Here is a tiny trained network, its code and every weight. The questions are about switching its units off for an input and a target symbol, where a switched-off unit gives its printed mean instead of its output.

import numpy as np


def w(rows, s, z=0):
    codes = np.array(rows[::2]) - 128.0
    scale = np.full(codes.shape[1], s)
    scale[-1] = z or s
    return codes * scale


def norm(h):
    return h / np.sqrt((h * h).mean(-1, keepdims=True) + 1e-5)


def f(y):
    return np.maximum(y, 0)


def softmax(a):
    e = np.exp(a - a.max(-1, keepdims=True))
    return e / e.sum(-1, keepdims=True)


def log_softmax(a):
    a = a - a.max(-1, keepdims=True)
    return a - np.log(np.exp(a).sum(-1, keepdims=True))


def net(x, mask):
    ids = ['αδεζηλμξπω'.index(c) for c in x.split()]
    T = len(ids)
    res = E[ids] + P[:T]
    u = 0
    for l in range(3):
        r = norm(res)
        for j in range(2):
            rows = slice(2 * j, 2 * j + 2)
            q, k, v = (r @ M[l][rows].T for M in (Q, K, V))
            z = softmax(np.where(np.tri(T) > 0, q @ k.T / 2**0.5, -1e9)) @ v
            o = O[l][rows]
            res = res + np.where(mask[u + j], z, o[:, -1]) @ o[:, :-1]
        u += 2
        y = f(norm(res) @ A[l][:, :-1].T + A[l][:, -1])
        res = res + np.where(mask[u : u + 4], y, B[l][:, -1]) @ B[l][:, :-1]
        u += 4
    return log_softmax(norm(res)[-1] @ U[:, :-1].T + U[:, -1])


Q, K, V, O, A, B = {}, {}, {}, {}, {}, {}
E = w([
[137,227,157,99,181,183,74,142,202,184],'α',
[130,80,122,48,79,104,134,171,149,34],'δ',
[166,153,200,179,103,10,82,146,52,114],'ε',
[123,75,86,218,104,139,93,61,188,100],'ζ',
[74,178,59,177,196,1,103,97,106,81],'η',
[226,65,198,111,138,145,72,110,97,183],'λ',
[91,92,126,33,79,136,124,123,128,23],'μ',
[106,127,76,140,94,231,144,239,62,126],'ξ',
[214,165,196,130,79,227,124,100,134,78],'π',
[76,138,133,91,54,120,196,129,103,224],'ω',
],0.008)
P = w([
[122,87,88,181,25,118,2,129,185,214],'0',
[129,109,71,138,57,119,35,112,157,160],'1',
[124,119,78,104,85,115,67,109,151,132],'2',
[124,124,94,103,110,114,90,115,146,112],'3',
[119,111,106,102,135,121,111,127,134,99],'4',
[126,111,113,98,149,128,135,138,129,96],'5',
[130,111,120,99,165,124,155,148,120,94],'6',
[134,111,129,91,185,124,167,154,113,93],'7',
[130,116,139,81,211,125,186,164,111,96],'8',
[121,138,150,79,210,123,196,167,96,91],'9',
],0.005)
Q[0] = w([
[138,179,177,156,43,140,183,130,131,121],'0.h0',
[172,75,112,163,183,157,41,93,142,207],'0.h0',
[157,158,85,73,125,162,100,105,159,3],'0.h1',
[96,138,141,188,107,110,45,156,73,63],'0.h1',
],0.0048)
K[0] = w([
[154,75,135,58,131,121,125,180,85,174],'0.h0',
[99,163,96,176,20,133,69,136,142,150],'0.h0',
[123,155,93,139,148,190,254,101,200,81],'0.h1',
[149,188,112,166,130,74,192,195,144,100],'0.h1',
],0.0052)
V[0] = w([
[153,10,203,137,132,155,113,85,147,171],'0.h0',
[46,87,130,138,149,238,129,4,151,84],'0.h0',
[240,108,193,185,165,118,126,99,72,188],'0.h1',
[195,99,177,113,146,78,156,83,86,94],'0.h1',
],0.0035)
O[0] = w([
[152,168,105,154,157,142,139,157,196,192,87],'0.h0',
[189,210,71,112,42,83,228,105,136,143,70],'0.h0',
[138,138,74,105,123,157,126,77,92,1,40],'0.h1',
[51,110,160,137,162,122,184,82,72,90,7],'0.h1',
],0.0042,0.0017)
A[0] = w([
[168,73,140,172,153,108,50,150,98,68,189],'0.n0',
[111,133,149,97,58,57,255,139,153,205,59],'0.n1',
[191,200,143,170,102,45,163,170,124,177,8],'0.n2',
[78,130,90,183,130,171,104,127,133,209,67],'0.n3',
],0.0043,0.0017)
B[0] = w([
[124,195,82,82,79,116,168,1,156,185,254],'0.n0',
[28,134,199,42,48,151,226,154,98,144,174],'0.n1',
[210,126,88,109,145,118,60,128,136,197,152],'0.n2',
[57,150,95,44,66,88,131,117,81,113,185],'0.n3',
],0.0039,0.0033)
Q[1] = w([
[175,145,136,182,111,53,101,103,53,160],'1.h0',
[175,134,185,151,80,204,116,111,130,128],'1.h0',
[141,124,121,169,125,172,139,118,160,163],'1.h1',
[151,176,122,255,176,147,118,107,107,228],'1.h1',
],0.0089)
K[1] = w([
[191,125,148,179,86,17,71,133,43,194],'1.h0',
[205,132,191,136,82,220,110,123,115,128],'1.h0',
[134,64,112,111,64,161,101,128,185,129],'1.h1',
[87,113,61,155,1,118,24,88,193,145],'1.h1',
],0.0068)
V[1] = w([
[121,69,102,158,77,172,216,38,164,61],'1.h0',
[159,22,83,172,86,134,103,95,215,245],'1.h0',
[20,175,38,223,193,65,133,138,204,94],'1.h1',
[181,160,199,56,152,1,111,82,102,153],'1.h1',
],0.0034)
O[1] = w([
[141,96,161,73,103,45,95,214,95,150,14],'1.h0',
[84,164,172,86,196,141,143,166,71,28,213],'1.h0',
[221,121,213,3,71,239,125,171,122,126,4],'1.h1',
[163,148,35,87,112,206,110,180,95,141,156],'1.h1',
],0.0045,0.0012)
A[1] = w([
[165,153,172,98,136,78,176,111,124,11,104],'1.n0',
[105,81,39,183,123,210,114,221,77,115,8],'1.n1',
[168,162,151,126,186,140,106,101,24,41,13],'1.n2',
[239,140,227,110,114,177,32,113,152,254,130],'1.n3',
],0.0041,0.0017)
B[1] = w([
[143,95,205,115,152,180,130,146,108,90,183],'1.n0',
[133,47,112,199,126,204,68,205,86,124,226],'1.n1',
[85,127,246,89,156,192,194,203,140,43,176],'1.n2',
[126,203,3,230,106,25,97,23,161,170,254],'1.n3',
],0.0055,0.0034)
Q[2] = w([
[122,147,79,221,128,83,129,77,188,120],'2.h0',
[145,89,146,99,81,254,143,185,133,132],'2.h0',
[227,142,196,144,95,178,116,145,128,166],'2.h1',
[84,104,153,103,128,175,178,222,100,154],'2.h1',
],0.0075)
K[2] = w([
[182,118,98,157,17,154,1,59,144,151],'2.h0',
[63,7,149,101,119,219,176,249,108,53],'2.h0',
[178,149,230,109,84,149,57,89,111,142],'2.h1',
[181,155,197,59,166,123,163,228,106,94],'2.h1',
],0.0057)
V[2] = w([
[171,101,38,149,103,75,62,148,212,115],'2.h0',
[94,206,153,185,104,106,80,82,119,161],'2.h0',
[154,126,255,124,202,182,167,137,187,78],'2.h1',
[127,164,119,229,56,114,164,72,97,154],'2.h1',
],0.004)
O[2] = w([
[169,124,162,135,194,127,169,55,4,129,210],'2.h0',
[234,92,104,135,132,183,222,120,155,122,208],'2.h0',
[88,70,75,71,32,130,24,87,125,97,3],'2.h1',
[75,142,136,101,148,115,139,245,141,79,178],'2.h1',
],0.0045,0.0057)
A[2] = w([
[135,145,81,115,137,159,123,162,88,121,167],'2.n0',
[142,143,5,193,114,75,125,82,147,164,77],'2.n1',
[114,105,146,109,145,141,135,160,102,103,5],'2.n2',
[105,87,106,100,112,152,118,160,110,111,138],'2.n3',
],0.011,0.0018)
B[2] = w([
[141,38,179,168,109,128,129,144,161,133,196],'2.n0',
[169,166,74,149,10,156,82,1,227,212,254],'2.n1',
[117,159,147,152,89,146,71,113,191,156,169],'2.n2',
[153,152,86,163,172,138,165,139,86,142,193],'2.n3',
],0.0086,0.0075)
U = w([
[152,154,102,151,90,127,116,67,186,180,150],'α',
[168,140,150,136,170,119,217,103,98,69,152],'δ',
[96,118,253,114,123,110,89,128,194,111,154],'ε',
[100,185,110,99,138,182,72,138,122,91,109],'ζ',
[186,100,141,29,94,167,121,151,118,145,70],'η',
[104,165,75,141,153,93,138,168,174,107,3],'λ',
[92,102,130,121,155,74,74,85,67,142,158],'μ',
[121,70,121,191,126,167,111,175,117,160,147],'ξ',
[114,161,104,121,114,96,118,145,113,98,85],'π',
[67,144,136,93,92,92,194,151,101,195,168],'ω',
],0.0076,0.0021)

Each question gives the input, a string of symbols that net reads in full, and the target symbol t.
The units are the heads (2 rows each of Q, K, V and O) and the neurons (one row each of A and B). Each row of codes is followed by its name. A weight is (code - 128) times the scale printed after its matrix; where a second scale follows, it is the last column's (O, A, B and U).
mask holds one flag per unit, layer by layer, with each layer's heads first. A switched-off unit (its flag False) gives its mean, the last column of its rows in O or B, instead of its output. The means were averaged over made-up inputs and are rounded, as every weight is.
A unit's drop is (log p(t) with every unit on - log p(t) with that unit switched off) / (log p(t) with every unit on - log p(t) with every unit switched off).
The circuit of an input: a set's keep is (log p(t) with only the set's units on - log p(t) with every unit switched off) / (log p(t) with every unit on - log p(t) with every unit switched off). Starting from the 12 units with the biggest drops (on a tie, the unit counted first), units are removed one at a time, each time the one whose removal leaves the highest keep (on an exact tie, the one counted first), for as long as the keep stays at least 0.8.
units of the circuit, in order: the units of the circuit, biggest drop first
top k neurons: the k neurons with the biggest drops, biggest first
heads that matter: for each layer, one digit per head in row order, 1 if its drop is at least 0.15 and else 0, layers parted by /
input η ε ε α ε ξ δ π ε, target ζ: heads that matter => 11 / 01 / 11
input α η α ε ξ α ζ ζ, target δ: top 3 neurons => [1.n3, 2.n1, 0.n0]
input α α ω δ, target λ: heads that matter => 00 / 11 / 10
input μ η ω ζ ζ ω α μ, target ζ: top 3 neurons => [1.n3, 2.n1, 1.n0]
input η λ ζ α π μ π, target δ: heads that matter => 01 / 11 / 01
input ζ μ μ ξ ζ η ζ η δ, target η: units of the circuit, in order => [1.h1]
input ε λ λ ζ ξ α δ, target ζ: heads that matter => 00 / 00 / 11
input ξ λ η ω ξ ε ξ ξ μ, target ε: heads that matter => 00 / 01 / 00
input δ μ μ, target ω: top 4 neurons => [2.n1, 0.n1, 1.n3, 1.n1]
input ξ π ξ μ η ω δ, target λ: units of the circuit, in order => [2.n1, 2.h0, 2.n3, 2.n2]
input η μ η ε η δ, target η: units of the circuit, in order => [1.h1, 2.n1]
input λ δ α ε α δ, target ζ: top 2 neurons => [0.n0, 2.n1]
input μ ξ ξ η η λ δ λ, target δ: heads that matter => 01 / 10 / 00
input ξ ω λ ξ π ξ π δ, target δ: units of the circuit, in order => [2.n1]
input ζ π ξ ω ξ π α ξ δ, target ε: units of the circuit, in order => [2.n1, 2.n2, 2.h0]
input ζ ζ δ μ δ, target ω: top 3 neurons => [2.n1, 0.n1, 1.n3]
input ξ λ ξ η ε η α ξ ξ, target ξ: top 2 neurons => [2.n1, 2.n0]
input η ξ μ, target ε: top 3 neurons => [2.n1, 1.n3, 2.n2]
input π λ δ α ξ η ξ μ ξ λ, target δ: top 2 neurons => [1.n3, 2.n1]
input ξ η ω α ξ ε π ε, target δ: top 2 neurons => [0.n0, 2.n1]
input ζ ε η α ζ, target δ: top neuron => [1.n3]
input ε α α ε ξ π ξ ε, target ε: top 3 neurons => [1.n2, 1.n3, 2.n1]
input ε ξ ε μ, target ξ: heads that matter => 00 / 01 / 00
input ξ η ξ λ ε ε, target δ: top 2 neurons => [1.n2, 2.n1]
input ξ ξ δ δ, target μ: heads that matter => 01 / 10 / 11
input δ ζ ε α η π λ ω η η, target ε: top 2 neurons => [1.n3, 1.n2]
input ξ ξ α ε η ξ η ε δ, target ξ: top 3 neurons => [2.n1, 2.n3, 2.n0]
